Below is a small trained network, with its code and all its weights. Each question gives an input and a class and asks what happens when units are switched off, that is, made to give their printed mean instead of their output.

import numpy as np


def w(rows, s, z=0):
    codes = np.array(rows[::2]) - 128.0
    scale = np.full(codes.shape[1], s)
    scale[-1] = z or s
    return codes * scale


def f(y):
    return y / 2 * (1 + np.tanh(0.7978845608 * (y + 0.044715 * y**3)))


def log_softmax(a):
    a = a - a.max(-1, keepdims=True)
    return a - np.log(np.exp(a).sum(-1, keepdims=True))


def net(x, mask):
    res = np.array(x, float).reshape(1, 3) / 4 @ E
    y = f(res @ A[0][:, :-1].T + A[0][:, -1])
    res = res + np.where(mask, y, B[0][:, -1]) @ B[0][:, :-1]
    return log_softmax(res[-1] @ U[:, :-1].T + U[:, -1])


A, B = {}, {}
E = w([
[208,6,169,50,230,167],'x0',
[36,2,122,95,52,73],'x1',
[212,131,120,92,2,86],'x2',
],0.0084)
A[0] = w([
[41,139,122,139,137,137,183],'n1',
[213,128,159,123,175,132,119],'n2',
[91,32,120,88,110,117,70],'n3',
[148,48,123,95,143,156,92],'n4',
[86,76,137,113,132,129,146],'n5',
[139,114,123,147,148,182,107],'n6',
[80,84,128,121,142,115,142],'n7',
[56,131,151,136,65,139,85],'n8',
[142,29,154,107,147,102,23],'n9',
[169,142,122,105,185,124,164],'n10',
[135,145,122,110,191,91,187],'n11',
[140,88,137,89,148,117,119],'n12',
[145,109,135,160,177,156,112],'n13',
[116,148,117,129,125,101,164],'n14',
[248,126,141,100,1,129,171],'n15',
[187,118,140,138,138,110,107],'n16',
[128,213,154,144,121,136,170],'n17',
[185,123,105,116,150,122,118],'n18',
[144,244,117,173,133,119,180],'n19',
[46,119,114,138,71,113,118],'n20',
[160,128,107,130,179,108,185],'n21',
[226,131,123,107,55,80,166],'n22',
[189,148,120,74,165,156,93],'n23',
[195,112,125,114,90,140,85],'n24',
[120,117,136,115,54,123,124],'n25',
[89,145,157,100,152,126,254],'n26',
],0.017,0.0074)
B[0] = w([
[83,187,188,206,109,77,191],'n1',
[154,64,199,123,121,70,185],'n2',
[101,193,30,145,124,222,202],'n3',
[135,155,130,94,209,203,186],'n4',
[117,180,124,155,135,102,178],'n5',
[154,74,91,139,179,122,146],'n6',
[123,185,142,169,118,94,175],'n7',
[129,67,75,139,99,44,185],'n8',
[144,206,85,122,162,227,185],'n9',
[100,66,159,98,168,121,173],'n10',
[80,77,120,102,186,137,162],'n11',
[169,129,127,124,188,165,167],'n12',
[109,73,119,90,182,141,160],'n13',
[97,147,91,136,108,120,152],'n14',
[229,105,63,54,16,159,253],'n15',
[170,143,184,124,101,112,150],'n16',
[143,187,85,114,184,209,186],'n17',
[181,127,176,129,118,98,155],'n18',
[139,220,77,128,204,253,217],'n19',
[77,80,99,136,59,34,208],'n20',
[113,68,130,119,182,125,162],'n21',
[191,115,88,68,33,155,222],'n22',
[118,88,201,101,82,89,172],'n23',
[181,158,162,113,56,132,163],'n24',
[108,80,22,82,127,112,184],'n25',
[88,105,134,164,221,97,175],'n26',
],0.028,0.019)
U = w([
[83,157,135,180,168,161,254],'0',
[205,191,103,64,100,136,186],'1',
[77,154,126,180,109,2,69],'2',
[130,63,82,101,38,60,72],'3',
[115,46,203,106,164,68,87],'4',
[215,45,215,78,66,120,52],'5',
],0.0097,0.0033)

Each question gives the input, the list of numbers given to net, and the class t.
The units are the neurons (one row each of A and B). Each row of codes is followed by its name. A weight is (code - 128) times the scale printed after its matrix; where a second scale follows, it is the last column's (A, B and U).
mask holds one flag per neuron, in row order. A switched-off neuron (its flag False) gives its mean, the last column of its row in B, instead of its output. The means were averaged over made-up inputs and are rounded, as every weight is.
A unit's drop is (log p(t) with every unit on - log p(t) with that unit switched off) / (log p(t) with every unit on - log p(t) with every unit switched off).
most important unit: the unit with the biggest drop
top k neurons: the k neurons with the biggest drops, biggest first
drop when u is switched off: that unit's drop, to one decimal
input [4,8,0], class 0: most important unit : n15
input [-6,-3,0], class 0: top 2 neurons : n15, n22
input [-3,3,0], class 2: top 2 neurons : n15, n22
input [0,7,-1], class 2: top 2 neurons : n19, n20
input [-8,-2,0], class 0: top 2 neurons : n15, n19
input [1,1,-2], class 0: top 2 neurons : n20, n15
input [1,0,-3], class 4: top 2 neurons : n19, n3
input [1,0,6], class 5: top 2 neurons : n19, n3
input [-4,-6,-1], class 0: drop when n15 is switched off : 0.2
input [-2,-2,-1], class 0: drop when n15 is switched off : 0.3
input [-7,4,5], class 3: drop when n16 is switched off : 0.0
